Below are the code and all the weights of a small trained network. Each question names an input and a class and asks about switching units off, where a switched-off unit gives its printed mean instead of its output.

import numpy as np


def w(rows, s, z=0):
    codes = np.array(rows[::2]) - 128.0
    scale = np.full(codes.shape[1], s)
    scale[-1] = z or s
    return codes * scale


def f(y):
    return np.maximum(y, 0)


def log_softmax(a):
    a = a - a.max(-1, keepdims=True)
    return a - np.log(np.exp(a).sum(-1, keepdims=True))


def net(x, mask):
    res = np.array(x, float).reshape(1, 5) / 4 @ E
    y = f(res @ A[0][:, :-1].T + A[0][:, -1])
    res = res + np.where(mask, y, B[0][:, -1]) @ B[0][:, :-1]
    return log_softmax(res[-1] @ U[:, :-1].T + U[:, -1])


A, B = {}, {}
E = w([
[199,135,95,116],'x0',
[205,135,91,116],'x1',
[136,254,137,177],'x2',
[111,126,136,132],'x3',
[211,91,215,150],'x4',
],0.013)
A[0] = w([
[151,148,95,113,173],'neuron 1',
[113,104,77,116,182],'neuron 2',
[116,165,95,137,81],'neuron 3',
[151,117,168,145,125],'neuron 4',
[108,127,97,141,189],'neuron 5',
[122,87,194,142,148],'neuron 6',
[158,143,176,166,52],'neuron 7',
[155,46,156,131,152],'neuron 8',
[98,182,71,137,161],'neuron 9',
[109,186,111,105,170],'neuron 10',
[83,84,36,106,255],'neuron 11',
[100,105,133,149,118],'neuron 12',
[104,114,113,117,197],'neuron 13',
[115,135,158,101,154],'neuron 14',
[137,250,168,142,139],'neuron 15',
[138,66,131,161,212],'neuron 16',
],0.023,0.0061)
B[0] = w([
[119,105,130,185,174],'neuron 1',
[135,101,84,115,180],'neuron 2',
[74,138,148,93,170],'neuron 3',
[160,140,158,126,170],'neuron 4',
[109,109,101,150,165],'neuron 5',
[160,113,153,155,187],'neuron 6',
[161,180,135,121,174],'neuron 7',
[118,78,232,127,208],'neuron 8',
[52,117,141,167,212],'neuron 9',
[90,124,133,183,191],'neuron 10',
[157,64,29,123,231],'neuron 11',
[128,141,109,127,152],'neuron 12',
[129,112,88,143,164],'neuron 13',
[150,120,123,149,146],'neuron 14',
[141,252,133,171,250],'neuron 15',
[144,71,173,156,185],'neuron 16',
],0.039,0.023)
U = w([
[119,46,90,115,205],'0',
[75,115,97,92,3],'1',
[145,72,198,118,243],'2',
[76,123,147,80,13],'3',
[65,120,108,40,43],'4',
[10,112,148,157,198],'5',
[138,137,141,59,25],'6',
[195,172,186,119,61],'7',
],0.014,0.0038)

Each question gives the input, the list of numbers given to net, and the class t.
The units are the neurons (one row each of A and B). Each row of codes is followed by its name. A weight is (code - 128) times the scale printed after its matrix; where a second scale follows, it is the last column's (A, B and U).
mask holds one flag per neuron, in row order. A switched-off neuron (its flag False) gives its mean, the last column of its row in B, instead of its output. The means were averaged over made-up inputs and are rounded, as every weight is.
A unit's drop is (log p(t) with every unit on - log p(t) with that unit switched off) / (log p(t) with every unit on - log p(t) with every unit switched off).
The circuit of an input: a set's keep is (log p(t) with only the set's units on - log p(t) with every unit switched off) / (log p(t) with every unit on - log p(t) with every unit switched off). Starting from the 12 units with the biggest drops (on a tie, the unit counted first), units are removed one at a time, each time the one whose removal leaves the highest keep (on an exact tie, the one counted first), for as long as the keep stays at least 0.8.
units of the circuit, in order: the units of the circuit, biggest drop first
k most important neurons: the k neurons with the biggest drops, biggest first
drop when u is switched off: that unit's drop, to one decimal
input [-6,4,5,-2,1], class 7: units of the circuit, in order -> [neuron 15]
input [5,3,0,-4,2], class 2: units of the circuit, in order -> [neuron 15; neuron 11]
input [8,7,0,-3,0], class 0: 3 most important neurons -> [neuron 15; neuron 9; neuron 8]
input [-3,2,-8,4,1], class 2: 2 most important neurons -> [neuron 8; neuron 16]
input [4,2,7,0,1], class 7: 2 most important neurons -> [neuron 15; neuron 7]
input [-6,7,0,-1,8], class 2: 2 most important neurons -> [neuron 15; neuron 8]
input [3,-8,0,2,-8], class 0: 2 most important neurons -> [neuron 11; neuron 15]
input [-6,6,-8,5,1], class 2: 2 most important neurons -> [neuron 8; neuron 16]
input [7,-2,-7,-3,4], class 2: drop when neuron 4 is switched off -> 0.0
input [4,-3,-1,5,2], class 2: drop when neuron 15 is switched off -> 1.0
input [-5,1,1,-2,6], class 7: drop when neuron 7 is switched off -> 0.1
input [8,-1,5,0,1], class 7: drop when neuron 15 is switched off -> 1.2
